Below are the code and all the weights of a small trained network. Each question names an input and a target symbol and asks about switching units off, where a switched-off unit gives its printed mean instead of its output.

import numpy as np


def w(rows, s, z=0):
    codes = np.array(rows[::2]) - 128.0
    scale = np.full(codes.shape[1], s)
    scale[-1] = z or s
    return codes * scale


def f(y):
    return np.maximum(y, 0)


def softmax(a):
    e = np.exp(a - a.max(-1, keepdims=True))
    return e / e.sum(-1, keepdims=True)


def log_softmax(a):
    a = a - a.max(-1, keepdims=True)
    return a - np.log(np.exp(a).sum(-1, keepdims=True))


def net(x, mask):
    ids = ['αβδζηλμπτφψω'.index(c) for c in x.split()]
    T = len(ids)
    res = E[ids] + P[:T]
    u = 0
    for l in range(2):
        r = res
        for j in range(2):
            rows = slice(3 * j, 3 * j + 3)
            q, k, v = (r @ M[l][rows].T for M in (Q, K, V))
            z = softmax(np.where(np.tri(T) > 0, q @ k.T / 3**0.5, -1e9)) @ v
            o = O[l][rows]
            res = res + np.where(mask[u + j], z, o[:, -1]) @ o[:, :-1]
        u += 2
        y = f(res @ A[l][:, :-1].T + A[l][:, -1])
        res = res + np.where(mask[u : u + 4], y, B[l][:, -1]) @ B[l][:, :-1]
        u += 4
    return log_softmax(res[-1] @ U[:, :-1].T + U[:, -1])


Q, K, V, O, A, B = {}, {}, {}, {}, {}, {}
E = w([
[148,143,214,70,134,108],'α',
[131,82,184,31,134,153],'β',
[53,101,187,40,134,127],'δ',
[161,112,151,26,126,176],'ζ',
[127,207,127,44,131,98],'η',
[108,173,103,58,169,124],'λ',
[70,161,201,35,86,123],'μ',
[168,173,171,56,130,92],'π',
[80,147,118,38,134,172],'τ',
[128,178,159,71,142,130],'φ',
[165,150,150,78,169,112],'ψ',
[114,147,141,2,88,159],'ω',
],0.0076)
P = w([
[133,166,117,97,122,147],'0',
[93,182,187,149,147,152],'1',
[102,121,108,106,100,108],'2',
[175,145,110,60,200,74],'3',
[121,157,171,138,150,167],'4',
[111,111,101,130,86,109],'5',
[173,128,135,26,155,80],'6',
[108,143,161,146,163,172],'7',
[117,100,94,149,67,107],'8',
[160,128,132,2,146,88],'9',
[112,132,156,151,164,195],'10',
],0.012)
Q[0] = w([
[159,175,75,192,107,105],'0.h1',
[86,12,74,85,227,57],'0.h1',
[193,86,117,17,113,114],'0.h1',
[163,226,54,10,77,64],'0.h2',
[78,69,123,42,125,54],'0.h2',
[195,121,140,3,43,156],'0.h2',
],0.014)
K[0] = w([
[134,178,115,65,101,79],'0.h1',
[72,9,42,175,90,41],'0.h1',
[159,126,94,229,12,133],'0.h1',
[149,141,42,217,30,99],'0.h2',
[70,70,128,224,126,97],'0.h2',
[179,85,132,181,31,193],'0.h2',
],0.015)
V[0] = w([
[87,132,157,166,184,250],'0.h1',
[61,135,187,171,141,102],'0.h1',
[114,143,157,166,240,177],'0.h1',
[174,53,158,130,138,152],'0.h2',
[126,73,31,134,121,35],'0.h2',
[105,157,220,129,82,83],'0.h2',
],0.015)
O[0] = w([
[2,104,83,131,189,94,103],'0.h1',
[129,150,103,186,172,230,125],'0.h1',
[79,132,80,186,201,89,84],'0.h1',
[67,98,180,160,155,94,40],'0.h2',
[183,39,96,120,197,227,25],'0.h2',
[186,186,180,162,78,186,254],'0.h2',
],0.0097,0.0036)
A[0] = w([
[143,128,35,134,2,54,153],'0.n1',
[53,130,156,240,96,153,73],'0.n2',
[128,100,98,11,199,7,2],'0.n3',
[189,190,112,172,242,100,118],'0.n4',
],0.0093,0.0019)
B[0] = w([
[175,186,56,164,27,132,239],'0.n1',
[172,82,98,67,144,83,253],'0.n2',
[71,34,108,107,154,2,212],'0.n3',
[103,105,172,71,78,125,199],'0.n4',
],0.0089,0.0043)
Q[1] = w([
[119,103,122,252,164,148],'1.h1',
[95,181,168,48,234,115],'1.h1',
[40,140,92,177,37,157],'1.h1',
[112,117,108,171,89,165],'1.h2',
[88,122,73,144,135,114],'1.h2',
[177,114,192,92,200,111],'1.h2',
],0.017)
K[1] = w([
[159,161,147,6,158,135],'1.h1',
[140,77,161,186,215,169],'1.h1',
[87,219,136,98,122,60],'1.h1',
[136,138,119,68,120,117],'1.h2',
[128,138,143,86,165,115],'1.h2',
[144,56,117,188,135,165],'1.h2',
],0.02)
V[1] = w([
[7,129,142,192,51,179],'1.h1',
[130,116,242,181,101,81],'1.h1',
[124,54,178,42,91,149],'1.h1',
[88,146,111,155,135,175],'1.h2',
[98,126,114,145,60,115],'1.h2',
[179,139,88,175,129,115],'1.h2',
],0.021)
O[1] = w([
[8,52,168,82,51,197,131],'1.h1',
[171,100,225,125,181,217,131],'1.h1',
[64,148,203,213,123,111,122],'1.h1',
[113,112,103,140,111,178,54],'1.h2',
[90,93,181,132,133,90,248],'1.h2',
[107,126,84,145,158,94,142],'1.h2',
],0.015,0.018)
A[1] = w([
[14,227,103,99,172,165,157],'1.n1',
[82,99,84,136,236,66,3],'1.n2',
[132,123,131,196,7,146,79],'1.n3',
[136,100,51,211,79,84,30],'1.n4',
],0.014,0.0028)
B[1] = w([
[178,103,249,145,160,135,179],'1.n1',
[172,68,82,149,122,207,250],'1.n2',
[156,113,107,204,61,145,160],'1.n3',
[38,215,143,101,175,154,217],'1.n4',
],0.015,0.017)
U = w([
[176,133,186,35,146,202,178],'α',
[111,108,186,164,209,86,121],'β',
[155,143,171,234,147,207,93],'δ',
[97,7,105,224,194,67,153],'ζ',
[153,204,123,119,107,147,83],'η',
[132,101,98,157,156,205,75],'λ',
[187,146,96,127,40,186,135],'μ',
[254,201,114,135,81,80,179],'π',
[40,24,95,122,133,136,4],'τ',
[143,67,64,27,95,46,173],'φ',
[218,54,76,150,150,150,149],'ψ',
[112,148,106,175,78,60,140],'ω',
],0.0046,0.004)

Each question gives the input, a string of symbols that net reads in full, and the target symbol t.
The units are the heads (3 rows each of Q, K, V and O) and the neurons (one row each of A and B). Each row of codes is followed by its name. A weight is (code - 128) times the scale printed after its matrix; where a second scale follows, it is the last column's (O, A, B and U).
mask holds one flag per unit, layer by layer, with each layer's heads first. A switched-off unit (its flag False) gives its mean, the last column of its rows in O or B, instead of its output. The means were averaged over made-up inputs and are rounded, as every weight is.
A unit's drop is (log p(t) with every unit on - log p(t) with that unit switched off) / (log p(t) with every unit on - log p(t) with every unit switched off).
The circuit of an input: a set's keep is (log p(t) with only the set's units on - log p(t) with every unit switched off) / (log p(t) with every unit on - log p(t) with every unit switched off). Starting from all 12 units, units are removed one at a time, each time the one whose removal leaves the highest keep (on an exact tie, the one counted first), for as long as the keep stays at least 0.8.
units of the circuit, in order: the units of the circuit, biggest drop first
k most important neurons: the k neurons with the biggest drops, biggest first
top k neurons in layer l: the k neurons of layer l with the biggest drops, biggest first
input η ω δ λ φ ψ, target λ: top 2 neurons in layer 0 -> (0.n1; 0.n4)
input α δ λ η, target λ: 2 most important neurons -> (1.n2; 1.n4)
input π α β τ, target β: units of the circuit, in order -> (1.h1; 1.n2)
input λ β α ψ, target α: units of the circuit, in order -> (0.h2; 1.h1; 0.h1; 0.n2)
input τ τ ζ, target ω: top 2 neurons in layer 0 -> (0.n1; 0.n3)
input φ β μ α, target μ: units of the circuit, in order -> (0.h1; 1.n3; 1.h2)
input ζ η λ ψ ζ λ λ, target λ: units of the circuit, in order -> (1.n2; 1.n4; 0.h2; 1.h1)
input λ ψ ζ τ, target ζ: 3 most important neurons -> (0.n4; 0.n3; 0.n2)
input π π ψ δ, target ψ: units of the circuit, in order -> (1.n2; 0.h2; 1.h1)
input φ λ δ ψ, target δ: units of the circuit, in order -> (1.h1; 0.h1; 0.h2)
input φ η ζ δ, target ζ: units of the circuit, in order -> (1.h1; 0.n3; 1.n2)
input α π ω, target α: units of the circuit, in order -> (0.h2; 1.h1)
input ψ τ λ α α α ω β ζ, target π: units of the circuit, in order -> (0.h1; 0.h2; 1.h1; 0.n1)
input ζ τ π, target β: 2 most important neurons -> (0.n1; 0.n3)
input τ β ω, target ω: 2 most important neurons -> (0.n1; 1.n3)
input φ τ ψ λ, target ψ: 3 most important neurons -> (1.n2; 0.n1; 0.n3)
input ζ β ω λ, target ω: 2 most important neurons -> (0.n2; 1.n3)
input ω φ π α δ ψ β β δ α, target δ: 2 most important neurons -> (1.n3; 0.n2)
input δ β δ ω λ β ψ δ λ, target μ: units of the circuit, in order -> (1.n3; 1.h1; 0.n1; 0.n2)
input ψ μ φ τ η η, target π: top 2 neurons in layer 0 -> (0.n1; 0.n3)
input μ λ λ ψ ω λ α, target λ: top 2 neurons in layer 1 -> (1.n2; 1.n4)
input ψ ψ β φ, target β: units of the circuit, in order -> (1.h1; 0.h2; 1.n2; 0.n2)
input λ α ζ λ δ β λ ψ τ, target η: 3 most important neurons -> (1.n4; 0.n1; 0.n4)
